In the rows, zero is written as 128.
Here are made-up nodes, facts about them, and rows of numbers that follow some of those facts. Name the node behind each unnamed row.

How the nodes are related:
{replak, drunak, klaflim, badum, getra, varam, potrave, gokur, moni, distam, bradrek, bropil, zafom, tifler, driplu, vegol, ladraklu, klegraklu, nuzokim, klarovi, pubu, grutrade} vogrol 897
{gepas, gunok, drulu, puletul, tridrus, flofla, febrituk, grifis, gigis, motek, vofli, kloflore, triku, daton, sikin, napla, suflo, kloflol, kufu, librek, nepin, peston, rabrik, skedis, klegren, brofi, fastos, midragil, flozis, vibidek, pibo, klostal} vogrol 992
{stegrar, nabre, gremir, sodabruk, vuklur, korar, trodan, plito, bugris, brapo, nunak, sonuruk, sekles, diplas, zufe, drozugim, fekli, kabris, breplas, flere, brake, nugror, grikik, dreplon, ledim} vogrol 123
{ralom, nustipli, stiditi, skaplis, gredidem, stetri, naklede, rakim, trumu, neno, zoge, pinum, fezek, klemin, fasku, seru, plagra, flofitru, fliskes, brosteso, plistas, klori, teflin, zavirel, skata, leflerun, lobro, mobri, tepil, zepun, flastotre, nafe, nenam, ploplak, nevistu, vuges, leklodrus, breloker, tuse, drabal, vodil, guklis, tekal, skatro, skugok, flibi, vedru, gedrik, fakliskom, fastosu, rudok, bratrun, kludagri, plakluflis, flutetrom, stabrul, truskoplu, sutrul, stabrem, klizul, rezofli, lages, nufo, druflum, valo} vogrol 625
{replak, drulu, nabre, drunak, stiditi, puletul, klaflim, korar, gredidem, badum, flofla, trodan, grifis, trumu, varam, neno, plito, potrave, bugris, gokur, seru, sonuruk, brosteso, sekles, distam, diplas, teflin, skata, leflerun, lobro, zepun, drozugim, fekli, nevistu, kufu, vuges, leklodrus, tifler, nepin, driplu, breloker, drabal, ladraklu, skugok, vedru, flere, gedrik, fakliskom, fastosu, kludagri, plakluflis, fastos, truskoplu, sutrul, stabrem, grikik, flozis, ledim, pubu, vibidek, pibo, lages, klostal, nufo, druflum, valo} veski b
{gepas, gunok, stegrar, gremir, ralom, sodabruk, nustipli, vuklur, tridrus, skaplis, getra, stetri, naklede, rakim, febrituk, gigis, motek, zoge, pinum, vofli, fezek, brapo, kloflore, klemin, nunak, fasku, plagra, flofitru, fliskes, moni, triku, plistas, klori, daton, sikin, bradrek, bropil, napla, zavirel, mobri, tepil, suflo, kloflol, flastotre, nafe, nenam, zufe, ploplak, zafom, librek, peston, tuse, rabrik, vegol, vodil, guklis, kabris, tekal, skatro, skedis, breplas, flibi, klegraklu, klegren, rudok, bratrun, brofi, brake, flutetrom, nuzokim, stabrul, nugror, klizul, klarovi, midragil, dreplon, grutrade, rezofli} veski a
drulu zoke gokur, gunok, plagra
drunak zoke gepas, stegrar
nustipli zoke tekal
puletul zoke skaplis, leklodrus, klori
klaflim zoke skugok, truskoplu
korar zoke drabal, plakluflis, truskoplu
getra zoke tridrus, sodabruk, ledim, klegraklu, nunak
febrituk zoke fasku, badum, grifis, vedru
motek zoke nabre, stegrar, kloflore
potrave zoke klegraklu
vofli zoke breplas, drabal, skugok, bradrek, bratrun
fezek zoke tifler
klemin zoke guklis, gepas, nevistu
seru zoke sodabruk, stabrem
sonuruk zoke lobro, nugror
sekles zoke plistas, zavirel, gunok
moni zoke plagra, vuklur
distam zoke kloflol
daton zoke midragil
sikin zoke librek, klostal
teflin zoke druflum, klori
napla zoke bradrek
skata zoke gigis, rakim, tuse
suflo zoke skatro, leflerun, fasku, klostal, tifler
zepun zoke guklis
nenam zoke tepil, nunak
zufe zoke gigis
ploplak zoke trodan
zafom zoke nufo, neno, truskoplu, nepin
fekli zoke grutrade, vedru
vuges zoke flofitru
driplu zoke nepin
breloker zoke pinum, leklodrus
rabrik zoke trodan, leklodrus
vegol zoke ralom
kabris zoke plistas, flofitru, diplas, sutrul
flibi zoke triku, plito
klegren zoke grikik
fakliskom zoke fliskes, tuse
brofi zoke kufu, fastosu
kludagri zoke skaplis, nevistu, klizul
stabrul zoke tifler
fastos zoke kloflore
klarovi zoke triku, librek, ladraklu, bugris
flozis zoke stegrar
dreplon zoke librek, brosteso, tekal
pubu zoke kloflore
vibidek zoke skatro, pibo
lages zoke pinum
valo zoke bratrun
drulu breku flofitru
stegrar breku bugris
nabre breku flastotre
ralom breku tridrus
sodabruk breku gedrik, ledim, breloker
stiditi breku vibidek, plito, vodil
puletul breku vedru
badum breku grikik
getra breku klostal, brake
stetri breku kloflol, peston
naklede breku fliskes, lobro
trodan breku motek, seru, vodil
gigis breku nevistu
trumu breku varam, nufo, drozugim
zoge breku brosteso, fekli
potrave breku midragil, rudok
vofli breku varam, skaplis
gokur breku brapo, skedis
nunak breku nevistu
fasku breku brapo
moni breku gedrik, kabris
triku breku flofla, vedru
klori breku flibi, breplas
daton breku driplu
bradrek breku vibidek
diplas breku ploplak
bropil breku drunak, skugok
zavirel breku klaflim
skata breku rezofli, vedru
mobri breku brosteso
suflo breku varam
zufe breku napla
kufu breku truskoplu, lobro
librek breku kabris
tifler breku gepas, nafe
vegol breku gremir, leflerun, breloker
guklis breku gremir
skatro breku plakluflis, flofla
klegraklu breku kloflol, nafe
flere breku gredidem, bugris, zepun
flutetrom breku vibidek, plito, napla
nuzokim breku kloflore
stabrul breku lobro
nugror breku varam
sutrul breku replak, sekles
klizul breku nevistu, sekles, fakliskom
flozis breku ladraklu, vedru
pubu breku ploplak
pibo breku gremir
grutrade breku breplas, plakluflis

Known rows:
[136 117 156 155 111 146 111 104 144 124 118 180 168 138  87 101 154 119
 101 151  92 116 105 138 130 139  90]: naklede
[139 111 142 152 100 146 107 104 136 120 125 183 185 137 101 127 160 128
 118 148 114 114 106 138 137 139  96]: rakim
[110 113 127  77 185 117 162  94 140 121 150  65 112 192 121 138 116  98
 126 112 148 162 163 104 162 117 112]: pubu
[139 113 145 153  99 145 107 104 140 120 128 189 190 138  98 125 164 123
 124 148 109 112 110 144 133 140  94]: tuse
[137 110 139 151 104 150 110 101 135 113 127 183 189 134 101 127 160 129
 118 147 110 112 103 138 140 144  92]: tepil
[140 111  98  73 163 130 148 118 147 106 147  82 146 188 152 144 117 115
 148 100 178 129 158 103 154  91 125]: grikik
[153 102 180 156  75 138 121  81 110 128 125 160 197 138 112 149 142 142
  97 133  78 149 113  96 143 159 105]: klegren
[126 117 108  82 185 131 153 119 153 113 138  67 107 183 130 106 106 103
 124  85 147 142 152 105 146  90 120]: flere
[113 115 110  69 172 121 161 104 154 125 156  81 123 204 136 161 115 136
 134 121 185 128 153 125 161 119 109]: zepun
[ 93 130 144 112 159 117 175  62 124 106 140  58 123 191 115 113  88 139
 118  92 157 188 160  76 137 154 140]: flozis
[136 110 160 165 108 145 112 106 123 110 124 173 183 127  89 109 165  88
 114 133  82 140 113 122 144 136  96]: klegraklu
[159 110 174 155  64 140 114  83 103 124 131 173 216 140 128 172 158 140
 117 132  96 135 120 107 141 152 116]: kloflol
[156 103 176 153  69 135 122  76 107 125 130 169 208 137 120 166 153 138
 107 130  93 143 118 103 147 156 109]: skedis
[126  99 150 134 103 137 119 105 136 140 134 177 199 161  99 120 153 150
  91 168 110 124 108 143 154 156  84]: klemin
[118 102 118  61 173 112 138  72 140 113 136  64 129 187 135 174 116 108
 147 125 168 137 165  90 171 110 107]: driplu
[146 150 149 104 153 122 162  88 134 108 141  67 109 184 143 181 104 115
 139  92 144 159 175  88 125 113 135]: grifis
[109 109 120  70 170 107 164  98 137 121 156  71 140 203 142 172 121 118
 129 123 166 145 164 106 171 122 112]: drunak
[168  80 190 146 103 125 127 106 137 106 139 183 167 149  80 104 142 100
 106 158  62 149 114 118 164 112  66]: vegol

Which node is each row?
No name comes twice in this set of rows, the named rows included.
[141 108 133 123 109 151  96 129 138 145 105 145 202 133 128 105 167 107
  77 130  83 108  97 122 137 137 104] : zufe
[139 119 146 152 102 138 113 108 134 131 132 186 197 150  93 119 167 134
 112 153 116 126 114 148 141 143  99] : pinum
[108 118 122  97 204 144 162 107 163 100 147  84  89 168 125 130 119  99
 139  91 152 132 143 118 148 106 115] : sutrul
[142 128 105  57 162 129 150 122 153 104 134  67 136 203 158 156 103 126
 131 118 163 129 156 101 144  92 109] : fekli
[162  98 165 157 105 138 134 117 141 129 153 211 177 159  77 107 152 133
 118 151  99 134 121 158 153 112  82] : guklis
[106 108 118  76 190 143 167 108 162 100 147  80 103 176 139 158 112 117
 140 109 169 119 139 113 155 119 106] : vuges
[141 143 161 143  98 147 107 112 152 119 113 169 172 151  97 124 146 120
  96 170  90 118 111 132 118 147  80] : stabrul
[143 112 146  83 155 115 149  54 131 123 137  71 103 165 130 168 113 121
 149  76 149 152 176  80 152 110 140] : nepin
[141  86 103  40 164 120 128  88 158 118 123  61 120 189 136 129 100 124
 134 104 163 124 148  88 164  90 111] : korar
[119 139 133 140  76 143 105  98 137  97 103 170 214 157 102 131 140 152
 110 183 127 113 104 119 124 177  87] : flibi
[139 118 141 153  95 138 109 112 130 139 141 189 214 158 102 130 173 141
 114 154 125 122 116 156 146 143  99] : skaplis
[108 123 126  89 203 133 163 106 169 118 141  80  75 180 112 121 111 101
 130 100 152 130 152 118 139 104 111] : trumu
[121 122 105  88 172 119 159 104 136 128 162  99 140 204 140 174 129 142
 153 115 200 130 165 137 162 108 123] : nevistu
[156 114 131 151  96 139 110 114 127 132 130 175 215 147 100  76 161 121
 102 127 104 137 118 141 145 119 110] : stegrar
[130 118 110  78 179 130 161 119 150 122 148  73 126 192 130 108 110 114
 132  91 162 142 158 114 149  89 128] : nabre

The same nodes again, as new rows of numbers:
Known rows:
[125 110 189 171 104 143 137  96  87 120 132  64 124 149 115 108 136  97
  87 125 146 169  60 127  91 114 177 133 154 106 166 143 146 139 145 156
 131 176  69 100 143 127 163 153 125 130 127 139]: febrituk
[152 153 182 133 129 127 147  96  97 111 147  95 157 155 133 134 152 154
 126 127 182  98  84  78 124 110 175 117 138 129 182 110 126 137 132 145
 138 178 123 108 173  92 139 123 140 166 100 138]: zepun
[148 158 158 132 164 109 122 100  69 122 146  90 139 136 145 141 145 150
 138 155 152 112  79  72 105 122 187 129 141 135 195 166 121 145 153 134
 159 221 184 120 159 105  68 143 124 175 105 129]: sekles
[123 161 168 131 170 120 123 110  77 132 140  91 145 150 141 122 134 159
 149 163 164 100  86  67 114 127 179 139 145 144 190 153 114 140 155 138
 153 213 171 124 163  98 100 132 127 172  96 137]: kludagri
[ 96 125 164 161 151 145 125 121  52 138 139  71 116 173 129 127 124 126
 116 166 134 171  69 103 113 118 180 154 163 121 160 184 135 142 162 142
 149 199 115 133 170 125 137 187 115 150 126 134]: nustipli
[126 116 172 170 115 138 158 108  70 116 139  77 127 166 123 134 133 117
 106 141 154 164  63 112 116 112 176 130 159 113 148 131 152 132 141 148
 132 162  62 111 172 111 186 169 132 154 124 132]: nenam
[140 112 178 170 103 139 142  94  79 115 136  67 125 150 120 119 141 101
  88 129 145 173  55 123  89 112 182 128 156 105 164 146 150 141 143 151
 135 176  71 100 150 129 158 162 127 139 127 136]: klarovi
[171 146 205 118 127 132 114  85 128 119 149 115 138 140 118 151 134 152
  63 117 176  86  93  93 126  87 162 103 132 114 199 128 160 111 118 151
 143 176 136 113 148 108  74 141 129 147 120 142]: tifler
[105 160 180 129 178 137 113  96  76 131 149  91 129 131 130 126 142 142
 124 128 155  70  83  97 142 117 169 140 143 132 205 163 135 143 150 138
 158 231 222 107 150 104  86 118 113 136 131 125]: nepin
[138 150 192 115 166 125  93 100 106 140 141 111 125 138 128 141 118 155
  87 151 157  88  94  83 121 101 169 128 140 129 204 171 148 117 138 143
 158 213 188 128 139 113  37 150 114 150 117 143]: badum
[116 127 144 164 155 139 135 112  43 128 144  75 106 158 136 148 126 134
 111 167 126 163  61 106 102 117 185 135 163 113 159 179 153 145 161 137
 154 206 138 125 163 127 118 195 121 153 138 121]: brapo
[124 117 171 167 117 147 157 108  68 113 144  79 128 172 122 143 134 125
  97 136 153 156  65 110 122 107 173 126 159 108 147 131 149 136 141 147
 133 157  70 112 179 113 184 172 131 148 134 128]: vodil
[ 86 132 153 160 171 162 138 122  53 133 136  75 104 188 144 135 115 162
 120 172 139 147  66 100 121 115 177 138 166 124 152 166 152 143 155 139
 147 195 138 128 172 123 157 180 129 148 137 120]: skaplis
[183 150 178 123 132 119 138  90 113 110 148 121 137 141 131 169 127 165
  84 137 177  87  90  77 126  90 169  91 135 121 184 114 170 114 117 144
 145 171 133 114 158  97  82 148 143 170 118 131]: trodan
[133 113 184 154 119 141 146 110  93 123 138 102 114 168 119 157 105 134
  72 154 160 142  77 105 136  92 164 122 160 109 145 129 182 107 125 151
 133 148  62 123 165 108 152 188 128 149 132 132]: zavirel
[185 149 180 124 128 114 139  90 112 111 148 120 136 139 134 169 126 164
  87 138 178  87  91  78 127  89 168  93 135 121 182 113 169 114 114 144
 145 173 131 115 158  96  83 146 141 173 113 132]: nabre
[142 163 156 128 174 126 123 100  69 121 157  96 135 147 145 148 146 166
 128 147 151 102  81  76 118 113 182 119 141 132 196 162 132 148 154 132
 161 222 203 121 168 111  76 145 126 165 120 127]: ledim
[150 118 158 170 108 139 157  99  66 103 146  81 121 154 124 161 138 117
  90 133 142 160  53 108 103 104 183 111 158 104 147 132 159 138 149 141
 140 166  84 109 170 113 149 181 131 152 146 119]: gremir

Rows to name:
No name comes twice in this set of rows, the named rows included.
[117 150 153 109 191 119 114 113  70 142 174 105 152 166 140 104 147 174
 116 151 158 121 121  92 161 116 149 132 139 137 219 186 143 152 140 137
 149 210 178 108 171 137 105 139 123 152  92 160] : vedru
[127 102 176 143 133 127 132 106 103 134 150 102 114 153 112 112 105 125
  40 149 151 150  96 135 141  96 141 112 157 103 178 151 212 118 118 153
 124 154  78  91 134 147 149 167 128 125 124 157] : triku

The same nodes again, as new rows of numbers:
Some nodes and their rows:
[120 147 177 127 142 182 143 104 133 130  84 108  98 160 114]: klegraklu
[120 146 174 140 137 189 150 104 141 133  91 108  85 166 116]: librek
[111 138 192 125 165 186 133 117 128 145  95 111  85 157 117]: kabris
[115 143 187 137 144 182 139 113 129 133  86 110  85 157 113]: gunok
[120 119 129 143 149 184 146  96 129 141  91 152  86 135  94]: trodan
[118 111 144 135 168 193 121 104 114 147 100 149  76 120 106]: seru
[122 122 132 134 171 201 137  95 122 147  87 141  78 127  92]: leklodrus
[119 117 139 135 185 202 124 103 124 154  96 139  76 122  95]: breloker
[117 141 180 128 159 194 140 103 120 140  91 111  90 163 128]: nustipli
[123 120 142 133 177 203 125 100 120 152  97 137  73 117  96]: gedrik
[121 149 174 125 144 195 142 100 127 133  93 119 106 166 125]: ralom
[122 112 145 151 169 187 129 104 131 148  92 134  63 115  85]: flofla
[125 118 132 140 177 195 129  98 125 149  89 140  85 129  99]: kludagri
[117 149 172 123 141 194 137 101 129 132  95 125 109 170 129]: mobri
[123 121 129 136 170 198 136  96 120 150  91 139  81 124  93]: druflum
[120 146 185 125 149 197 134 100 118 140  87 113  98 164 115]: bratrun
[124 132 178 159 142 164 147 101 120 134  72 108  93 171 121]: daton
[115 105 146 152 158 187 123 105 127 143 101 145  62 122 103]: vibidek

Name these rows:
No name comes twice in this set of rows, the named rows included.
[125 119 129 135 154 189 139  93 120 143  93 150  95 130 106] : stiditi
[123 100 149 155 167 174 124  93 109 147  81 134  67 118  88] : driplu
[121 112 143 138 171 194 128  97 107 152  86 139  68 118  96] : lobro
[124 149 173 126 152 193 145 100 127 139  84 112 104 166 122] : stetri
[127 143 182 146 147 178 138 102 139 143  91 108 106 164 114] : vofli
[120 148 176 141 138 186 145 106 138 131  87 113  93 165 112] : gigis
[118 140 196 127 157 193 129 105 121 145  90 109  79 160 105] : breplas
[129 118 128 158 151 177 149  93 128 143  83 135  82 125  91] : kufu
[123 116 150 133 167 207 119  97 117 156 101 142  75 118  88] : skugok
[112 131 200 145 144 186 116 112 126 136  94 122  83 162 118] : napla
[123 113 136 154 165 184 130 102 134 147  91 138  75 121  92] : fastos
[116 105 147 145 167 181 133 101 109 151  83 140  62 122  89] : grikik
[123 113 147 141 165 198 125  92 108 155  84 138  78 119  88] : truskoplu
[110 129 195 142 153 185 117 116 125 133  94 124  78 165 122] : motek
[119 143 183 127 158 188 135 105 118 141  89 112  97 161 127] : nenam

